Below are the code and all the weights of a small trained network. Each question names an input and a class and asks about switching units off, where a switched-off unit gives its printed mean instead of its output.

import numpy as np


def w(rows, s, z=0):
    codes = np.array(rows[::2]) - 128.0
    scale = np.full(codes.shape[1], s)
    scale[-1] = z or s
    return codes * scale


def norm(h):
    return h / np.sqrt((h * h).mean(-1, keepdims=True) + 1e-5)


def f(y):
    return np.maximum(y, 0)


def log_softmax(a):
    a = a - a.max(-1, keepdims=True)
    return a - np.log(np.exp(a).sum(-1, keepdims=True))


def net(x, mask):
    res = np.array(x, float).reshape(1, 5) / 4 @ E
    u = 0
    for l in range(2):
        y = f(norm(res) @ A[l][:, :-1].T + A[l][:, -1])
        res = res + np.where(mask[u : u + 8], y, B[l][:, -1]) @ B[l][:, :-1]
        u += 8
    return log_softmax(norm(res)[-1] @ U[:, :-1].T + U[:, -1])


A, B = {}, {}
E = w([
[202,23,111,80,140,1,136,127,88,80],'x0',
[61,111,77,154,250,161,237,128,25,120],'x1',
[152,197,158,55,182,154,82,92,75,114],'x2',
[92,22,179,131,170,221,81,155,178,27],'x3',
[139,222,207,240,189,44,123,160,143,44],'x4',
],0.0042)
A[0] = w([
[185,107,207,107,58,118,39,76,208,136,65],'L0N1',
[70,107,190,61,164,153,96,117,138,57,34],'L0N2',
[173,19,193,44,161,14,81,126,25,106,14],'L0N3',
[189,195,152,61,227,134,79,101,69,134,51],'L0N4',
[181,152,183,103,182,186,2,18,60,147,3],'L0N5',
[145,154,166,53,140,171,89,57,13,78,14],'L0N6',
[52,48,138,81,159,155,122,112,245,26,94],'L0N7',
[86,81,96,212,102,136,189,154,108,156,188],'L0N8',
],0.0054,0.0039)
B[0] = w([
[92,144,136,68,213,75,52,147,158,151,255],'L0N1',
[219,119,154,195,150,135,125,148,62,228,177],'L0N2',
[185,180,3,193,169,185,163,127,255,126,240],'L0N3',
[102,82,168,148,63,67,204,243,183,141,200],'L0N4',
[61,87,92,198,33,115,143,181,150,140,185],'L0N5',
[41,42,144,129,75,109,179,233,134,157,174],'L0N6',
[205,139,147,183,134,133,112,164,50,214,240],'L0N7',
[114,99,170,114,115,56,63,188,188,144,226],'L0N8',
],0.0061,0.0044)
A[1] = w([
[46,198,168,166,106,224,107,134,155,177,75],'L1N1',
[67,94,119,68,160,98,63,122,128,150,119],'L1N2',
[96,190,140,119,138,182,142,138,99,159,53],'L1N3',
[61,74,104,141,255,155,193,147,68,126,108],'L1N4',
[143,46,49,35,65,208,112,110,116,197,119],'L1N5',
[69,135,90,136,191,70,189,131,103,175,78],'L1N6',
[142,218,81,107,72,44,174,110,95,199,58],'L1N7',
[161,189,159,176,177,88,116,202,165,125,254],'L1N8',
],0.0068,0.0039)
B[1] = w([
[253,84,34,123,178,35,187,135,181,81,169],'L1N1',
[68,139,89,105,133,143,151,106,106,176,152],'L1N2',
[165,39,87,133,47,105,98,128,159,117,139],'L1N3',
[137,194,155,66,97,86,32,112,186,166,167],'L1N4',
[87,203,199,182,141,100,185,93,80,23,180],'L1N5',
[156,144,139,88,93,161,62,123,180,117,161],'L1N6',
[164,44,190,184,213,217,56,190,98,129,170],'L1N7',
[68,123,116,82,91,168,181,75,73,119,246],'L1N8',
],0.007,0.012)
U = w([
[246,124,2,136,185,101,154,121,203,96,136],'0',
[196,83,201,191,199,198,39,178,76,190,138],'1',
[92,175,144,25,131,82,6,112,186,172,124],'2',
[72,72,143,124,36,89,176,205,132,162,137],'3',
[92,181,195,140,135,126,186,12,64,23,131],'4',
[89,107,59,96,74,216,180,84,79,206,124],'5',
[131,142,28,173,39,201,42,42,70,122,6],'6',
[131,143,26,172,38,200,41,47,67,120,2],'7',
],0.014,0.028)

Each question gives the input, the list of numbers given to net, and the class t.
The units are the neurons (one row each of A and B). Each row of codes is followed by its name. A weight is (code - 128) times the scale printed after its matrix; where a second scale follows, it is the last column's (A, B and U).
mask holds one flag per neuron, layer by layer. A switched-off neuron (its flag False) gives its mean, the last column of its row in B, instead of its output. The means were averaged over made-up inputs and are rounded, as every weight is.
A unit's drop is (log p(t) with every unit on - log p(t) with that unit switched off) / (log p(t) with every unit on - log p(t) with every unit switched off).
The circuit of an input: a set's keep is (log p(t) with only the set's units on - log p(t) with every unit switched off) / (log p(t) with every unit on - log p(t) with every unit switched off). Starting from the 12 units with the biggest drops (on a tie, the unit counted first), units are removed one at a time, each time the one whose removal leaves the highest keep (on an exact tie, the one counted first), for as long as the keep stays at least 0.8.
units of the circuit, in order: the units of the circuit, biggest drop first
most important unit: the unit with the biggest drop
top k neurons: the k neurons with the biggest drops, biggest first
top k neurons in layer l: the k neurons of layer l with the biggest drops, biggest first
input [8,1,-5,-7,-4], class 0: most important unit : L0N3
input [7,-7,5,-8,6], class 1: top 2 neurons : L1N7, L1N1
input [2,3,-4,-3,6], class 4: top 2 neurons in layer 0 : L0N4, L0N6
input [1,-5,7,-7,5], class 1: top 3 neurons : L1N7, L0N8, L1N5
input [7,-8,-3,3,-4], class 2: top 2 neurons : L0N1, L1N1
input [3,-6,8,-5,1], class 3: units of the circuit, in order : L0N4, L0N5
input [-6,5,0,-4,3], class 0: top 2 neurons : L1N1, L0N1
input [-1,-6,-5,7,0], class 1: top 2 neurons : L0N7, L1N4
input [4,4,-1,6,4], class 1: top 3 neurons : L0N7, L1N5, L1N1
input [2,6,6,-3,3], class 2: top 2 neurons : L1N4, L1N6
input [1,8,-8,-4,6], class 2: units of the circuit, in order : L1N4, L1N6
input [-2,6,7,1,-7], class 3: units of the circuit, in order : L0N6, L0N4, L1N8
input [-8,-8,5,-3,-5], class 0: top 3 neurons : L1N1, L0N8, L1N4
input [7,2,8,2,-6], class 3: top 2 neurons in layer 1 : L1N1, L1N5
input [-4,2,-3,3,2], class 0: top 2 neurons : L1N1, L0N4
input [-8,4,4,-4,1], class 0: units of the circuit, in order : L1N1
input [8,4,7,7,-7], class 0: top 4 neurons in layer 1 : L1N8, L1N7, L1N4, L1N5
input [-1,-6,4,6,-8], class 4: top 3 neurons : L1N5, L1N7, L0N8
input [2,8,3,8,6], class 1: top 2 neurons in layer 1 : L1N5, L1N2
input [3,6,0,1,-8], class 4: most important unit : L1N5
input [6,-7,-7,4,0], class 2: top 2 neurons : L0N1, L1N1
input [0,-3,-3,-1,0], class 5: top 2 neurons : L1N2, L1N4
input [-8,2,-6,4,-8], class 0: top 2 neurons : L1N1, L1N8
input [6,5,8,0,4], class 3: top 2 neurons in layer 0 : L0N4, L0N6
input [3,-6,8,-5,0], class 3: units of the circuit, in order : L0N4, L0N5
input [0,7,-1,3,-7], class 2: top 2 neurons : L1N4, L1N8
input [1,-1,-1,-4,-7], class 4: units of the circuit, in order : L1N5
input [4,7,-3,6,-4], class 2: top 2 neurons in layer 1 : L1N4, L1N7
